Below is a small trained network, with its code and all its weights. Each question gives an input and a class and asks what happens when units are switched off, that is, made to give their printed mean instead of their output.

import numpy as np


def w(rows, s, z=0):
    codes = np.array(rows[::2]) - 128.0
    scale = np.full(codes.shape[1], s)
    scale[-1] = z or s
    return codes * scale


def f(y):
    return y / 2 * (1 + np.tanh(0.7978845608 * (y + 0.044715 * y**3)))


def log_softmax(a):
    a = a - a.max(-1, keepdims=True)
    return a - np.log(np.exp(a).sum(-1, keepdims=True))


def net(x, mask):
    res = np.array(x, float).reshape(1, 6) / 4 @ E
    y = f(res @ A[0][:, :-1].T + A[0][:, -1])
    res = res + np.where(mask, y, B[0][:, -1]) @ B[0][:, :-1]
    return log_softmax(res[-1] @ U[:, :-1].T + U[:, -1])


A, B = {}, {}
E = w([
[131,128,130,123,126,130,132,130],'x0',
[178,186,139,237,169,214,218,103],'x1',
[194,136,33,127,167,4,122,158],'x2',
[131,129,130,122,127,130,131,130],'x3',
[126,126,127,129,128,128,126,127],'x4',
[118,191,77,80,178,161,48,232],'x5',
],0.011)
A[0] = w([
[196,157,98,185,154,173,168,128,93],'n1',
[113,153,197,137,128,254,138,119,141],'n2',
[88,109,181,139,105,175,124,112,177],'n3',
[150,92,170,131,117,83,157,90,253],'n4',
[126,172,98,111,150,184,82,186,161],'n5',
[65,92,209,77,101,211,99,123,196],'n6',
],0.022,0.0069)
B[0] = w([
[111,200,199,146,135,152,158,128,204],'n1',
[121,13,29,123,103,180,116,97,254],'n2',
[115,104,239,74,165,183,113,212,210],'n3',
[122,69,153,169,27,95,125,64,202],'n4',
[143,165,17,124,180,137,148,172,232],'n5',
[148,254,159,177,130,50,166,102,255],'n6',
],0.02,0.026)
U = w([
[122,173,251,206,79,132,193,56,177],'0',
[140,254,124,181,181,154,192,135,101],'1',
[145,61,99,145,55,61,91,62,222],'2',
[174,133,103,18,175,35,18,216,189],'3',
[109,26,196,129,88,218,124,85,56],'4',
[135,50,37,137,140,213,139,120,2],'5',
],0.0089,0.0043)

Each question gives the input, the list of numbers given to net, and the class t.
The units are the neurons (one row each of A and B). Each row of codes is followed by its name. A weight is (code - 128) times the scale printed after its matrix; where a second scale follows, it is the last column's (A, B and U).
mask holds one flag per neuron, in row order. A switched-off neuron (its flag False) gives its mean, the last column of its row in B, instead of its output. The means were averaged over made-up inputs and are rounded, as every weight is.
A unit's drop is (log p(t) with every unit on - log p(t) with that unit switched off) / (log p(t) with every unit on - log p(t) with every unit switched off).
The circuit of an input: a set's keep is (log p(t) with only the set's units on - log p(t) with every unit switched off) / (log p(t) with every unit on - log p(t) with every unit switched off). Starting from all 6 units, units are removed one at a time, each time the one whose removal leaves the highest keep (on an exact tie, the one counted first), for as long as the keep stays at least 0.8.
units of the circuit, in order: the units of the circuit, biggest drop first
most important unit: the unit with the biggest drop
top k neurons: the k neurons with the biggest drops, biggest first
drop of u: that unit's drop, to one decimal
input [5,4,1,6,8,-4], class 0: top 3 neurons => [n1; n2; n3]
input [-3,7,5,1,3,-1], class 0: most important unit => n5
input [-1,1,7,6,5,-3], class 0: top 2 neurons => [n2; n5]
input [-7,-5,4,3,1,0], class 2: top 4 neurons => [n3; n6; n5; n1]
input [-1,1,-3,0,-7,4], class 5: top 2 neurons => [n2; n1]
input [-2,3,7,1,-8,-1], class 0: top 2 neurons => [n5; n2]
input [6,-3,2,-3,0,-3], class 2: top 2 neurons => [n6; n3]
input [-4,-4,4,-2,-4,-6], class 2: top 3 neurons => [n6; n1; n3]
input [-2,3,-4,-3,-1,-1], class 4: units of the circuit, in order => [n2; n5]
input [0,3,-8,-3,-6,1], class 5: top 2 neurons => [n2; n4]
input [-3,-2,6,8,-3,0], class 2: top 3 neurons => [n6; n3; n5]
input [1,-1,2,0,2,3], class 3: top 4 neurons => [n2; n6; n1; n4]
input [-1,-3,8,6,5,0], class 2: top 4 neurons => [n3; n6; n5; n1]
input [8,8,1,-8,-8,-2], class 0: most important unit => n1
input [5,-1,7,4,0,0], class 2: top 2 neurons => [n6; n3]
input [6,3,-4,1,-5,8], class 5: drop of n2 => 3.6
input [5,4,0,7,2,2], class 5: drop of n6 => 2.4
input [8,7,-8,-1,6,-8], class 4: drop of n2 => 4.8
